Below is a small trained network, with its code and all its weights. Each question gives an input and a class and asks what happens when units are switched off, that is, made to give their printed mean instead of their output.

import numpy as np


def w(rows, s, z=0):
    codes = np.array(rows[::2]) - 128.0
    scale = np.full(codes.shape[1], s)
    scale[-1] = z or s
    return codes * scale


def f(y):
    return y / 2 * (1 + np.tanh(0.7978845608 * (y + 0.044715 * y**3)))


def log_softmax(a):
    a = a - a.max(-1, keepdims=True)
    return a - np.log(np.exp(a).sum(-1, keepdims=True))


def net(x, mask):
    res = np.array(x, float).reshape(1, 6) / 4 @ E
    y = f(res @ A[0][:, :-1].T + A[0][:, -1])
    res = res + np.where(mask, y, B[0][:, -1]) @ B[0][:, :-1]
    return log_softmax(res[-1] @ U[:, :-1].T + U[:, -1])


A, B = {}, {}
E = w([
[93,159,178],'x0',
[143,90,175],'x1',
[254,70,188],'x2',
[74,126,7],'x3',
[124,75,117],'x4',
[216,205,129],'x5',
],0.0083)
A[0] = w([
[133,43,127,80],'n0',
[156,93,83,151],'n1',
[109,148,5,201],'n2',
[51,114,103,159],'n3',
[145,20,169,69],'n4',
[70,59,133,82],'n5',
[104,122,150,59],'n6',
[91,132,91,46],'n7',
[123,34,103,98],'n8',
[83,120,139,71],'n9',
[120,8,90,124],'n10',
[110,85,157,11],'n11',
[169,104,150,55],'n12',
[107,116,149,56],'n13',
[98,116,76,41],'n14',
[130,83,138,80],'n15',
[86,174,127,119],'n16',
[210,65,189,149],'n17',
[172,107,93,153],'n18',
[82,136,87,38],'n19',
[40,85,136,108],'n20',
[181,106,160,39],'n21',
[141,98,126,91],'n22',
[75,72,167,175],'n23',
[96,127,84,87],'n24',
[172,138,150,125],'n25',
[38,132,91,109],'n26',
[231,112,173,123],'n27',
[159,88,148,60],'n28',
[126,17,98,106],'n29',
[169,120,140,61],'n30',
[120,72,155,13],'n31',
[39,163,25,158],'n32',
[91,80,137,174],'n33',
[98,131,63,115],'n34',
[117,11,102,122],'n35',
],0.013,0.012)
B[0] = w([
[49,17,170,141],'n0',
[110,31,134,160],'n1',
[191,8,116,246],'n2',
[174,92,165,198],'n3',
[135,36,237,159],'n4',
[177,90,195,150],'n5',
[149,44,15,119],'n6',
[183,91,72,134],'n7',
[45,40,224,153],'n8',
[182,22,58,127],'n9',
[49,44,241,178],'n10',
[154,46,171,122],'n11',
[187,183,21,133],'n12',
[150,27,39,118],'n13',
[199,155,76,136],'n14',
[135,21,129,126],'n15',
[111,61,160,155],'n16',
[207,112,209,220],'n17',
[115,33,129,161],'n18',
[184,92,58,139],'n19',
[190,77,179,170],'n20',
[186,91,66,140],'n21',
[151,2,120,123],'n22',
[90,70,218,185],'n23',
[180,119,112,145],'n24',
[114,69,163,155],'n25',
[197,99,147,189],'n26',
[176,70,203,207],'n27',
[177,33,169,132],'n28',
[33,24,207,164],'n29',
[175,171,103,130],'n30',
[143,27,177,124],'n31',
[186,57,149,250],'n32',
[117,79,225,175],'n33',
[163,100,116,168],'n34',
[79,47,234,174],'n35',
],0.0088,0.013)
U = w([
[51,175,104,2],'0',
[255,141,147,182],'1',
[105,128,167,236],'2',
[178,88,22,21],'3',
],0.0082,0.0098)

Each question gives the input, the list of numbers given to net, and the class t.
The units are the neurons (one row each of A and B). Each row of codes is followed by its name. A weight is (code - 128) times the scale printed after its matrix; where a second scale follows, it is the last column's (A, B and U).
mask holds one flag per neuron, in row order. A switched-off neuron (its flag False) gives its mean, the last column of its row in B, instead of its output. The means were averaged over made-up inputs and are rounded, as every weight is.
A unit's drop is (log p(t) with every unit on - log p(t) with that unit switched off) / (log p(t) with every unit on - log p(t) with every unit switched off).
The circuit of an input: a set's keep is (log p(t) with only the set's units on - log p(t) with every unit switched off) / (log p(t) with every unit on - log p(t) with every unit switched off). Starting from the 12 units with the biggest drops (on a tie, the unit counted first), units are removed one at a time, each time the one whose removal leaves the highest keep (on an exact tie, the one counted first), for as long as the keep stays at least 0.8.
circuit, biggest first: the units of the circuit, biggest drop first
most important unit: the unit with the biggest drop
k most important neurons: the k neurons with the biggest drops, biggest first
drop when u is switched off: that unit's drop, to one decimal
input [-4,-7,-4,7,-1,1], class 3: 2 most important neurons	[n17 n2]
input [6,3,-5,-1,0,-2], class 1: circuit, biggest first	[n10 n29]
input [-3,-4,-4,6,4,0], class 3: 2 most important neurons	[n17 n2]
input [-7,-6,1,5,-3,0], class 3: most important unit	n17
input [0,8,6,-1,-7,-4], class 2: circuit, biggest first	[n2 n32]
input [2,-1,-1,-6,-5,0], class 2: 2 most important neurons	[n2 n32]
input [-3,1,-5,7,8,-3], class 1: 3 most important neurons	[n32 n2 n26]
input [1,-1,-6,2,6,-8], class 1: 3 most important neurons	[n26 n32 n20]
input [-3,-3,-2,2,-3,-1], class 3: 2 most important neurons	[n17 n27]
input [-4,5,-4,-2,-8,6], class 2: drop when n17 is switched off	0.3
input [-1,-3,2,8,-5,5], class 3: drop when n17 is switched off	0.2
input [8,-4,8,-5,3,-6], class 2: drop when n0 is switched off	0.3
